Below are the code and all the weights of a small trained network. Each question names an input and a target symbol and asks about switching units off, where a switched-off unit gives its printed mean instead of its output.

import numpy as np


def w(rows, s, z=0):
    codes = np.array(rows[::2]) - 128.0
    scale = np.full(codes.shape[1], s)
    scale[-1] = z or s
    return codes * scale


def norm(h):
    return h / np.sqrt((h * h).mean(-1, keepdims=True) + 1e-5)


def f(y):
    return y / 2 * (1 + np.tanh(0.7978845608 * (y + 0.044715 * y**3)))


def softmax(a):
    e = np.exp(a - a.max(-1, keepdims=True))
    return e / e.sum(-1, keepdims=True)


def log_softmax(a):
    a = a - a.max(-1, keepdims=True)
    return a - np.log(np.exp(a).sum(-1, keepdims=True))


def net(x, mask):
    ids = ['ΛΩβεηξσψ'.index(c) for c in x.split()]
    T = len(ids)
    res = E[ids] + P[:T]
    u = 0
    for l in range(2):
        r = norm(res)
        for j in range(2):
            rows = slice(3 * j, 3 * j + 3)
            q, k, v = (r @ M[l][rows].T for M in (Q, K, V))
            z = softmax(np.where(np.tri(T) > 0, q @ k.T / 3**0.5, -1e9)) @ v
            o = O[l][rows]
            res = res + np.where(mask[u + j], z, o[:, -1]) @ o[:, :-1]
        u += 2
        y = f(norm(res) @ A[l][:, :-1].T + A[l][:, -1])
        res = res + np.where(mask[u : u + 4], y, B[l][:, -1]) @ B[l][:, :-1]
        u += 4
    return log_softmax(norm(res)[-1] @ U[:, :-1].T + U[:, -1])


Q, K, V, O, A, B = {}, {}, {}, {}, {}, {}
E = w([
[200,77,81,218,129,116,150,131,31],'Λ',
[100,4,127,86,133,141,203,183,130],'Ω',
[115,115,189,218,190,101,123,170,70],'β',
[111,144,49,187,146,123,148,164,189],'ε',
[98,107,106,188,110,125,151,92,174],'η',
[199,155,91,130,224,186,100,93,153],'ξ',
[198,43,100,111,99,30,106,128,127],'σ',
[112,209,81,143,121,95,74,49,121],'ψ',
],0.02)
P = w([
[221,225,203,132,64,120,219,169,136],'0',
[162,167,182,153,166,80,218,69,125],'1',
[148,128,159,122,145,90,182,95,121],'2',
[98,132,136,144,154,114,153,94,129],'3',
[68,115,127,128,162,125,122,88,128],'4',
[38,110,113,117,145,153,73,114,121],'5',
[13,92,102,113,150,172,63,106,117],'6',
[2,94,77,110,152,164,31,93,113],'7',
],0.0096)
Q[0] = w([
[116,118,56,215,124,62,118,57,88],'0.h1',
[3,162,70,209,118,142,135,66,189],'0.h1',
[95,124,99,81,47,165,119,64,222],'0.h1',
[41,102,61,130,105,80,132,131,104],'0.h2',
[191,154,196,29,11,100,119,201,205],'0.h2',
[220,59,249,153,89,101,94,195,2],'0.h2',
],0.009)
K[0] = w([
[86,47,134,147,126,144,24,128,103],'0.h1',
[91,101,115,132,192,170,139,155,51],'0.h1',
[185,146,126,101,127,152,183,142,51],'0.h1',
[115,72,133,96,108,177,80,192,95],'0.h2',
[178,177,195,144,54,105,245,124,160],'0.h2',
[119,140,81,120,83,38,68,146,221],'0.h2',
],0.011)
V[0] = w([
[100,141,254,137,119,97,65,139,163],'0.h1',
[155,150,118,110,206,158,124,226,76],'0.h1',
[101,185,191,90,137,47,136,132,199],'0.h1',
[148,134,23,23,81,119,132,99,217],'0.h2',
[225,152,174,108,247,145,68,67,188],'0.h2',
[83,83,101,142,162,93,123,233,239],'0.h2',
],0.0064)
O[0] = w([
[197,51,91,130,57,163,103,67,115,4],'0.h1',
[224,159,65,94,187,168,140,91,119,17],'0.h1',
[254,62,124,184,120,108,109,106,125,60],'0.h1',
[153,229,208,145,202,52,128,201,110,192],'0.h2',
[124,144,147,140,148,200,31,238,99,150],'0.h2',
[162,49,77,196,127,104,109,171,170,156],'0.h2',
],0.0091,0.0027)
A[0] = w([
[162,92,181,222,212,69,99,208,111,50],'0.n1',
[196,167,172,174,136,183,175,171,77,3],'0.n2',
[50,117,86,55,139,218,254,103,233,159],'0.n3',
[141,69,86,41,178,42,101,43,174,233],'0.n4',
],0.0053,0.0034)
B[0] = w([
[49,35,111,119,168,198,79,78,1,250],'0.n1',
[141,73,117,105,27,89,97,189,58,128],'0.n2',
[173,237,229,86,220,124,129,91,32,197],'0.n3',
[148,208,179,55,190,151,49,70,148,253],'0.n4',
],0.0089,0.0057)
Q[1] = w([
[161,116,108,161,97,150,189,72,115],'1.h1',
[118,137,165,145,158,150,105,97,119],'1.h1',
[77,206,82,217,105,250,127,129,102],'1.h1',
[80,202,114,168,168,124,147,91,140],'1.h2',
[102,152,64,171,87,206,146,126,180],'1.h2',
[170,82,123,26,139,16,136,129,195],'1.h2',
],0.015)
K[1] = w([
[56,58,212,166,89,117,99,104,140],'1.h1',
[109,159,128,97,88,158,105,121,145],'1.h1',
[33,114,39,68,214,165,66,78,119],'1.h1',
[41,117,163,19,154,195,174,158,172],'1.h2',
[52,60,146,206,250,196,132,99,83],'1.h2',
[254,134,200,189,87,134,211,167,87],'1.h2',
],0.0099)
V[1] = w([
[113,185,89,60,121,79,192,133,77],'1.h1',
[109,155,160,63,117,187,55,111,101],'1.h1',
[58,179,207,126,97,69,97,113,224],'1.h1',
[183,64,152,54,121,14,17,185,152],'1.h2',
[145,129,95,126,207,168,191,216,166],'1.h2',
[138,2,196,16,138,164,210,134,127],'1.h2',
],0.0096)
O[1] = w([
[100,239,145,114,148,90,131,111,85,189],'1.h1',
[227,149,155,84,107,114,75,169,135,116],'1.h1',
[165,110,97,172,84,42,117,119,133,60],'1.h1',
[125,41,228,158,232,133,133,114,66,253],'1.h2',
[88,174,101,158,227,141,82,162,232,53],'1.h2',
[80,150,157,215,126,170,56,8,144,181],'1.h2',
],0.011,0.0056)
A[1] = w([
[95,44,95,149,49,77,142,90,159,45],'1.n1',
[216,131,152,83,157,177,60,244,146,64],'1.n2',
[143,102,173,99,123,190,106,80,76,172],'1.n3',
[77,133,82,158,211,178,86,22,170,6],'1.n4',
],0.011,0.002)
B[1] = w([
[57,141,189,135,86,108,199,126,234,166],'1.n1',
[140,135,228,172,93,170,90,251,209,196],'1.n2',
[136,97,83,59,141,127,83,86,158,254],'1.n3',
[247,128,112,179,97,81,187,150,176,207],'1.n4',
],0.015,0.0077)
U = w([
[71,249,115,42,178,143,117,104,125,223],'Λ',
[187,214,159,244,189,104,129,86,171,22],'Ω',
[189,95,70,27,139,181,139,95,222,57],'β',
[103,117,3,130,249,94,176,189,165,102],'ε',
[23,116,170,144,94,92,183,130,195,86],'η',
[116,167,196,125,174,184,86,210,197,186],'ξ',
[88,97,167,111,230,112,119,94,78,250],'σ',
[214,122,117,91,111,38,165,206,92,39],'ψ',
],0.0068,0.0022)

Each question gives the input, a string of symbols that net reads in full, and the target symbol t.
The units are the heads (3 rows each of Q, K, V and O) and the neurons (one row each of A and B). Each row of codes is followed by its name. A weight is (code - 128) times the scale printed after its matrix; where a second scale follows, it is the last column's (O, A, B and U).
mask holds one flag per unit, layer by layer, with each layer's heads first. A switched-off unit (its flag False) gives its mean, the last column of its rows in O or B, instead of its output. The means were averaged over made-up inputs and are rounded, as every weight is.
A unit's drop is (log p(t) with every unit on - log p(t) with that unit switched off) / (log p(t) with every unit on - log p(t) with every unit switched off).
The circuit of an input: a set's keep is (log p(t) with only the set's units on - log p(t) with every unit switched off) / (log p(t) with every unit on - log p(t) with every unit switched off). Starting from all 12 units, units are removed one at a time, each time the one whose removal leaves the highest keep (on an exact tie, the one counted first), for as long as the keep stays at least 0.8.
units of the circuit, in order: the units of the circuit, biggest drop first
top k neurons: the k neurons with the biggest drops, biggest first
top k neurons in layer l: the k neurons of layer l with the biggest drops, biggest first
heads that matter: for each layer, one digit per head in row order, 1 if its drop is at least 0.15 and else 0, layers parted by /
input η Λ η Λ σ σ, target η: units of the circuit, in order : 1.h1, 0.h1, 1.n1
input σ η Ω σ ε, target Ω: heads that matter : 00 / 01
input β η σ σ σ σ Λ σ, target β: top 2 neurons : 0.n1, 1.n4
input Λ η Ω, target Λ: top 2 neurons : 0.n3, 0.n4
input Ω η η, target Ω: units of the circuit, in order : 1.n4, 1.h2
input ξ ψ Λ, target ψ: heads that matter : 00 / 01
input Λ σ Λ Λ Λ, target Λ: units of the circuit, in order : 0.h1, 0.h2, 1.h2
input η σ Λ Λ σ Λ Ω, target η: units of the circuit, in order : 1.h1, 0.n1, 1.n1
input Λ σ ε σ σ ξ σ Ω, target Λ: heads that matter : 01 / 01
input σ Ω β ψ ξ Λ Λ, target ξ: units of the circuit, in order : 1.h1, 1.n2, 0.h2
input σ σ ε η, target η: units of the circuit, in order : 1.h1, 1.n1
input η Ω Ω σ Λ ε ε, target Λ: heads that matter : 01 / 00
input Λ Ω ε β, target ε: units of the circuit, in order : 1.h2, 0.n1
input σ Λ Λ Λ, target Λ: units of the circuit, in order : 0.h1, 1.h2, 0.h2
input η ψ ξ ψ, target ξ: units of the circuit, in order : 0.h2, 1.n2
input Λ σ Λ ξ, target ξ: top neuron : 1.n2
input ε σ σ σ Λ η β, target η: units of the circuit, in order : 0.h2, 1.h2, 1.n1
input Λ η β η Λ, target η: top neuron in layer 1 : 1.n1
input σ σ σ σ σ σ σ ε, target ε: heads that matter : 11 / 11
input Ω ξ ψ σ β, target ψ: units of the circuit, in order : 1.h2
input ε σ η Λ Ω, target ε: heads that matter : 00 / 11
input Λ σ σ σ, target Λ: units of the circuit, in order : 0.n1, 1.h2, 0.h2, 1.h1
input β Λ β ξ σ, target β: heads that matter : 10 / 11
input Λ σ ξ η, target ξ: heads that matter : 01 / 00
input Λ η Λ η σ ξ, target ξ: heads that matter : 00 / 00
input ψ Λ σ Λ Λ ξ Λ Λ, target ξ: heads that matter : 01 / 00
input ε ε Λ, target ε: heads that matter : 00 / 11
input ξ ε Λ ξ Ω σ Λ Ω, target ξ: top 2 neurons : 1.n2, 0.n1
